Below is a small trained network, with its code and all its weights. Each question gives an input and a class and asks what happens when units are switched off, that is, made to give their printed mean instead of their output.

import numpy as np


def w(rows, s, z=0):
    codes = np.array(rows[::2]) - 128.0
    scale = np.full(codes.shape[1], s)
    scale[-1] = z or s
    return codes * scale


def f(y):
    return y / 2 * (1 + np.tanh(0.7978845608 * (y + 0.044715 * y**3)))


def log_softmax(a):
    a = a - a.max(-1, keepdims=True)
    return a - np.log(np.exp(a).sum(-1, keepdims=True))


def net(x, mask):
    res = np.array(x, float).reshape(1, 6) / 4 @ E
    y = f(res @ A[0][:, :-1].T + A[0][:, -1])
    res = res + np.where(mask, y, B[0][:, -1]) @ B[0][:, :-1]
    return log_softmax(res[-1] @ U[:, :-1].T + U[:, -1])


A, B = {}, {}
E = w([
[124,89,87,218,199,185,125,216,103],'x0',
[103,207,34,150,209,116,146,83,158],'x1',
[126,121,127,121,135,120,149,133,132],'x2',
[136,158,160,95,170,118,129,177,202],'x3',
[104,85,198,150,255,102,94,60,105],'x4',
[23,86,152,230,94,124,134,93,223],'x5',
],0.0086)
A[0] = w([
[194,195,148,65,170,113,98,168,30,26],'N1',
[166,66,134,157,161,167,133,183,165,157],'N2',
[83,30,148,113,82,181,82,153,41,152],'N3',
[162,130,145,9,179,100,116,213,128,81],'N4',
[160,18,249,75,87,130,102,168,183,32],'N5',
[99,124,110,166,160,179,90,201,139,91],'N6',
[86,129,145,151,175,147,91,254,110,87],'N7',
[31,105,200,181,62,85,104,175,239,67],'N8',
[100,139,189,41,83,23,79,101,170,95],'N9',
[140,128,238,117,235,127,123,136,177,86],'N10',
[40,123,138,148,117,126,95,134,165,3],'N11',
[137,73,118,136,165,148,101,129,96,42],'N12',
[102,170,101,171,157,121,173,82,177,86],'N13',
[135,86,198,136,182,118,123,48,72,8],'N14',
[159,173,128,130,58,192,187,198,201,79],'N15',
],0.0093,0.0047)
B[0] = w([
[63,125,208,152,142,197,118,167,46,233],'N1',
[151,215,130,129,112,99,204,144,135,194],'N2',
[115,166,83,94,213,98,167,77,149,222],'N3',
[79,64,128,118,105,174,206,173,135,221],'N4',
[63,166,82,58,217,103,28,128,112,231],'N5',
[159,155,177,153,134,80,139,99,158,182],'N6',
[137,179,182,192,114,71,154,142,146,196],'N7',
[75,129,146,95,83,245,194,139,85,255],'N8',
[124,237,164,240,86,64,187,55,146,229],'N9',
[210,78,25,97,46,117,84,36,122,211],'N10',
[105,107,201,133,90,192,105,130,91,159],'N11',
[195,159,157,147,61,143,110,99,194,146],'N12',
[56,130,138,56,130,180,71,169,152,177],'N13',
[167,38,116,153,77,142,87,93,181,189],'N14',
[255,68,43,120,84,85,40,72,103,216],'N15',
],0.0083,0.0094)
U = w([
[82,55,207,138,122,221,161,169,66,55],'0',
[229,16,90,145,88,108,70,94,126,104],'1',
[123,119,118,129,161,104,152,121,134,255],'2',
[137,205,212,192,140,44,162,127,156,56],'3',
[62,165,75,76,254,108,65,157,147,153],'4',
],0.0085,0.0096)

Each question gives the input, the list of numbers given to net, and the class t.
The units are the neurons (one row each of A and B). Each row of codes is followed by its name. A weight is (code - 128) times the scale printed after its matrix; where a second scale follows, it is the last column's (A, B and U).
mask holds one flag per neuron, in row order. A switched-off neuron (its flag False) gives its mean, the last column of its row in B, instead of its output. The means were averaged over made-up inputs and are rounded, as every weight is.
A unit's drop is (log p(t) with every unit on - log p(t) with that unit switched off) / (log p(t) with every unit on - log p(t) with every unit switched off).
The circuit of an input: a set's keep is (log p(t) with only the set's units on - log p(t) with every unit switched off) / (log p(t) with every unit on - log p(t) with every unit switched off). Starting from the 12 units with the biggest drops (on a tie, the unit counted first), units are removed one at a time, each time the one whose removal leaves the highest keep (on an exact tie, the one counted first), for as long as the keep stays at least 0.8.
circuit, biggest first: the units of the circuit, biggest drop first
most important unit: the unit with the biggest drop
top k neurons: the k neurons with the biggest drops, biggest first
drop when u is switched off: that unit's drop, to one decimal
input [1,-4,6,6,6,-1], class 1: top 2 neurons -> N10, N14
input [-8,6,-8,-6,-6,0], class 3: top 3 neurons -> N9, N10, N5
input [2,3,6,3,-4,-6], class 0: top 2 neurons -> N1, N4
input [-4,-7,-6,5,-4,2], class 4: most important unit -> N5
input [0,-4,8,7,7,5], class 1: top 2 neurons -> N10, N14
input [1,5,5,-1,2,2], class 4: top 2 neurons -> N13, N9
input [-2,1,-3,-7,8,6], class 1: top 2 neurons -> N14, N1
input [7,-1,0,3,7,5], class 1: top 4 neurons -> N10, N9, N14, N1
input [4,-2,8,3,8,7], class 1: top 3 neurons -> N10, N14, N1
input [4,-8,5,-6,5,3], class 4: top 2 neurons -> N5, N3
input [4,-2,2,2,5,-8], class 0: top 2 neurons -> N1, N4
input [7,7,6,-3,8,3], class 1: circuit, biggest first -> N10, N14
input [8,2,-4,0,-5,-4], class 3: circuit, biggest first -> N7, N6
input [4,-8,-5,4,-7,1], class 4: circuit, biggest first -> N5
input [-1,2,5,5,-4,6], class 0: drop when N10 is switched off -> 0.1
input [-2,-6,7,-3,0,-2], class 4: drop when N6 is switched off -> 0.0
input [8,3,-7,0,-4,-7], class 3: drop when N6 is switched off -> 0.4
